Below are the code and all the weights of a small trained network. Each question names an input and a class and asks about switching units off, where a switched-off unit gives its printed mean instead of its output.

import numpy as np


def w(rows, s, z=0):
    codes = np.array(rows[::2]) - 128.0
    scale = np.full(codes.shape[1], s)
    scale[-1] = z or s
    return codes * scale


def f(y):
    return np.maximum(y, 0)


def log_softmax(a):
    a = a - a.max(-1, keepdims=True)
    return a - np.log(np.exp(a).sum(-1, keepdims=True))


def net(x, mask):
    res = np.array(x, float).reshape(1, 8) / 4 @ E
    y = f(res @ A[0][:, :-1].T + A[0][:, -1])
    res = res + np.where(mask, y, B[0][:, -1]) @ B[0][:, :-1]
    return log_softmax(res[-1] @ U[:, :-1].T + U[:, -1])


A, B = {}, {}
E = w([
[129,126,114,127,134,125,128,113],'x0',
[120,115,117,130,128,128,126,123],'x1',
[149,114,119,112,126,145,128,125],'x2',
[146,116,122,116,120,143,123,135],'x3',
[57,49,213,84,253,158,56,29],'x4',
[179,24,108,192,50,132,2,87],'x5',
[102,144,144,169,136,83,119,121],'x6',
[160,152,75,234,249,184,84,228],'x7',
],0.0064)
A[0] = w([
[113,123,122,236,209,253,133,186,3],'N1',
[171,181,68,151,12,115,161,208,15],'N2',
[133,136,191,135,199,163,92,69,11],'N3',
[127,89,183,44,66,61,201,104,13],'N4',
[19,78,233,104,199,211,119,93,26],'N5',
[104,183,163,64,210,113,253,172,237],'N6',
[212,163,72,224,249,160,142,207,54],'N7',
[155,199,24,177,106,86,217,187,38],'N8',
],0.0062,0.0058)
B[0] = w([
[51,198,167,106,75,146,231,50,176],'N1',
[64,122,57,91,227,90,95,165,191],'N2',
[105,110,66,49,157,40,164,204,151],'N3',
[1,190,133,165,72,155,171,49,162],'N4',
[139,129,44,79,138,53,128,207,187],'N5',
[223,119,186,215,100,188,65,171,254],'N6',
[84,125,157,112,58,177,194,64,207],'N7',
[179,75,138,34,153,98,154,162,195],'N8',
],0.0093,0.0088)
U = w([
[24,161,127,121,108,133,229,45,27],'0',
[108,116,55,56,254,46,157,195,2],'1',
[133,91,122,192,149,143,106,131,251],'2',
[164,71,131,214,121,148,68,149,179],'3',
[137,114,112,169,157,138,106,120,222],'4',
],0.0096,0.0063)

Each question gives the input, the list of numbers given to net, and the class t.
The units are the neurons (one row each of A and B). Each row of codes is followed by its name. A weight is (code - 128) times the scale printed after its matrix; where a second scale follows, it is the last column's (A, B and U).
mask holds one flag per neuron, in row order. A switched-off neuron (its flag False) gives its mean, the last column of its row in B, instead of its output. The means were averaged over made-up inputs and are rounded, as every weight is.
A unit's drop is (log p(t) with every unit on - log p(t) with that unit switched off) / (log p(t) with every unit on - log p(t) with every unit switched off).
The circuit of an input: a set's keep is (log p(t) with only the set's units on - log p(t) with every unit switched off) / (log p(t) with every unit on - log p(t) with every unit switched off). Starting from all 8 units, units are removed one at a time, each time the one whose removal leaves the highest keep (on an exact tie, the one counted first), for as long as the keep stays at least 0.8.
circuit, biggest first: the units of the circuit, biggest drop first
k most important neurons: the k neurons with the biggest drops, biggest first
drop when u is switched off: that unit's drop, to one decimal
input [5,6,-5,5,5,-4,5,6], class 0: most important neuron => (N1)
input [-7,2,-3,4,-5,3,1,6], class 0: circuit, biggest first => (N7; N6)
input [4,3,-8,-3,4,-3,-4,8], class 0: 2 most important neurons => (N1; N7)
input [3,-7,-3,-1,-7,-2,8,-5], class 1: 4 most important neurons => (N2; N8; N7; N1)
input [7,-2,7,2,-5,-6,-7,-2], class 3: 2 most important neurons => (N6; N5)
input [7,5,-1,4,-8,6,4,1], class 1: circuit, biggest first => (N2; N6)
input [8,6,-1,2,0,6,-7,7], class 0: circuit, biggest first => (N1; N6)
input [-4,-6,0,3,6,4,8,2], class 1: circuit, biggest first => (N6; N3)
input [-4,4,4,-1,-8,1,5,5], class 1: 2 most important neurons => (N2; N8)
input [5,7,1,-3,6,0,8,7], class 0: 2 most important neurons => (N1; N7)
input [6,0,7,-5,8,-2,-7,1], class 1: 2 most important neurons => (N5; N3)
input [3,-7,-4,-8,4,-6,5,-1], class 4: 2 most important neurons => (N6; N5)
input [-4,1,6,8,-7,-7,-5,-5], class 4: 3 most important neurons => (N6; N4; N5)
input [0,-6,-7,-1,-1,-7,-7,-4], class 3: circuit, biggest first => (N6)
input [-4,-4,-1,-4,-7,8,-5,8], class 0: circuit, biggest first => (N7; N1)
input [-1,-1,0,-7,2,7,-8,-8], class 0: 2 most important neurons => (N6; N4)
input [7,5,3,4,-3,-4,8,8], class 0: 2 most important neurons => (N7; N1)
input [-1,-1,-4,7,0,7,5,-8], class 0: 2 most important neurons => (N6; N4)
input [8,5,5,-6,3,-7,-5,-5], class 3: drop when N7 is switched off => 0.1
input [4,-1,4,-6,-2,-8,-1,4], class 3: drop when N6 is switched off => 1.1
input [6,-3,-2,-2,8,5,-3,6], class 1: drop when N5 is switched off => 0.3
input [-8,-7,-3,-5,6,-2,4,7], class 0: circuit, biggest first => (N1)
